Here is a tiny trained network, its code and every weight. The questions are about switching its units off for an input and a class, where a switched-off unit gives its printed mean instead of its output.

import numpy as np


def w(rows, s, z=0):
    codes = np.array(rows[::2]) - 128.0
    scale = np.full(codes.shape[1], s)
    scale[-1] = z or s
    return codes * scale


def f(y):
    return np.maximum(y, 0)


def log_softmax(a):
    a = a - a.max(-1, keepdims=True)
    return a - np.log(np.exp(a).sum(-1, keepdims=True))


def net(x, mask):
    res = np.array(x, float).reshape(1, 6) / 4 @ E
    y = f(res @ A[0][:, :-1].T + A[0][:, -1])
    res = res + np.where(mask, y, B[0][:, -1]) @ B[0][:, :-1]
    return log_softmax(res[-1] @ U[:, :-1].T + U[:, -1])


A, B = {}, {}
E = w([
[213,54,38,138,118,197,145,163,20,178,228],'x0',
[227,56,180,65,101,62,192,238,89,14,64],'x1',
[221,132,141,40,90,70,150,24,158,226,136],'x2',
[177,195,87,181,2,189,194,210,201,174,58],'x3',
[41,66,181,53,171,202,228,200,202,193,187],'x4',
[66,52,67,167,45,39,172,85,196,69,200],'x5',
],0.0056)
A[0] = w([
[193,75,47,144,116,174,136,152,41,165,203,62],'neuron 1',
[30,128,106,231,154,181,104,222,94,9,112,190],'neuron 2',
[62,60,186,53,166,209,235,186,192,204,171,104],'neuron 3',
[207,120,147,46,88,64,145,45,166,191,127,140],'neuron 4',
[77,192,198,120,131,66,106,107,198,85,45,11],'neuron 5',
[204,70,46,142,117,169,132,154,43,151,204,43],'neuron 6',
[167,195,194,98,192,191,89,155,79,177,74,67],'neuron 7',
[202,187,69,197,91,74,41,77,54,99,77,14],'neuron 8',
[167,187,198,94,205,198,91,156,77,174,70,66],'neuron 9',
[213,50,194,56,105,51,205,228,75,24,66,104],'neuron 10',
[63,61,63,148,63,56,168,94,196,81,190,96],'neuron 11',
[80,48,183,55,254,67,52,56,51,72,200,148],'neuron 12',
],0.0051,0.0012)
B[0] = w([
[43,102,178,76,180,183,200,40,168,80,31,195],'neuron 1',
[241,26,167,121,207,133,51,187,187,226,143,229],'neuron 2',
[79,173,29,19,96,34,31,198,109,36,162,224],'neuron 3',
[214,44,157,127,189,129,64,178,169,201,139,198],'neuron 4',
[72,70,198,92,179,194,206,39,167,96,30,193],'neuron 5',
[43,81,188,73,173,186,204,26,179,82,22,194],'neuron 6',
[129,104,194,187,46,76,166,124,39,77,203,189],'neuron 7',
[80,129,53,6,118,47,36,176,128,36,132,217],'neuron 8',
[131,102,199,178,48,66,166,125,38,79,213,192],'neuron 9',
[35,253,46,232,229,119,110,45,77,250,155,254],'neuron 10',
[152,92,221,209,64,91,169,122,23,114,219,201],'neuron 11',
[231,232,44,186,22,251,219,213,232,115,86,235],'neuron 12',
],0.0049,0.008)
U = w([
[50,81,192,72,171,167,196,47,157,73,18,8],'0',
[86,155,38,11,97,61,39,175,110,41,154,45],'1',
[143,95,226,206,42,90,170,122,39,95,218,64],'2',
[50,233,55,213,205,127,111,72,97,254,155,235],'3',
[224,207,65,164,38,206,198,192,208,115,88,227],'4',
[225,17,172,119,198,122,48,167,172,214,134,187],'5',
],0.0091,0.0014)

Each question gives the input, the list of numbers given to net, and the class t.
The units are the neurons (one row each of A and B). Each row of codes is followed by its name. A weight is (code - 128) times the scale printed after its matrix; where a second scale follows, it is the last column's (A, B and U).
mask holds one flag per neuron, in row order. A switched-off neuron (its flag False) gives its mean, the last column of its row in B, instead of its output. The means were averaged over made-up inputs and are rounded, as every weight is.
A unit's drop is (log p(t) with every unit on - log p(t) with that unit switched off) / (log p(t) with every unit on - log p(t) with every unit switched off).
The circuit of an input: a set's keep is (log p(t) with only the set's units on - log p(t) with every unit switched off) / (log p(t) with every unit on - log p(t) with every unit switched off). Starting from all 12 units, units are removed one at a time, each time the one whose removal leaves the highest keep (on an exact tie, the one counted first), for as long as the keep stays at least 0.8.
circuit, biggest first: the units of the circuit, biggest drop first
unit that matters most: the unit with the biggest drop
k most important neurons: the k neurons with the biggest drops, biggest first
drop of u: that unit's drop, to one decimal
input [4,-2,8,5,-3,-5], class 5: unit that matters most : neuron 4
input [2,1,-1,-3,3,-4], class 2: 2 most important neurons : [neuron 8; neuron 9]
input [8,8,0,-2,0,1], class 0: 2 most important neurons : [neuron 6; neuron 1]
input [5,5,2,-7,0,3], class 4: 2 most important neurons : [neuron 12; neuron 5]
input [0,6,-6,6,-2,3], class 3: 2 most important neurons : [neuron 10; neuron 12]
input [0,-2,-7,6,2,0], class 5: 3 most important neurons : [neuron 2; neuron 12; neuron 10]
input [3,4,6,-1,7,5], class 1: 2 most important neurons : [neuron 3; neuron 2]
input [2,-6,3,-5,-6,-1], class 1: 2 most important neurons : [neuron 8; neuron 10]
input [-1,3,4,0,2,-6], class 2: 3 most important neurons : [neuron 9; neuron 7; neuron 2]
input [0,-5,-8,4,-2,-6], class 5: 2 most important neurons : [neuron 2; neuron 10]
input [7,-3,0,-4,-1,-8], class 2: 3 most important neurons : [neuron 9; neuron 7; neuron 5]
input [-4,1,4,5,-6,7], class 2: 3 most important neurons : [neuron 11; neuron 3; neuron 12]
input [0,4,-6,1,-1,-5], class 5: 4 most important neurons : [neuron 2; neuron 11; neuron 12; neuron 3]
input [-4,1,-8,6,3,-7], class 5: 3 most important neurons : [neuron 2; neuron 12; neuron 11]
input [1,-5,6,2,-3,6], class 2: circuit, biggest first : [neuron 11]
input [1,3,-1,4,2,-5], class 2: 4 most important neurons : [neuron 12; neuron 9; neuron 7; neuron 8]
input [2,3,2,3,-4,-4], class 1: 3 most important neurons : [neuron 8; neuron 12; neuron 11]
input [8,-5,-2,-7,7,-5], class 0: drop of neuron 9 : 0.0
input [8,-8,-6,-6,-1,-8], class 0: drop of neuron 10 : 0.2
input [4,-1,-4,-1,-5,-7], class 2: drop of neuron 7 : 0.5
input [7,0,-7,2,2,-3], class 0: drop of neuron 6 : 0.6
input [-7,-6,-2,-4,2,0], class 0: unit that matters most : neuron 10
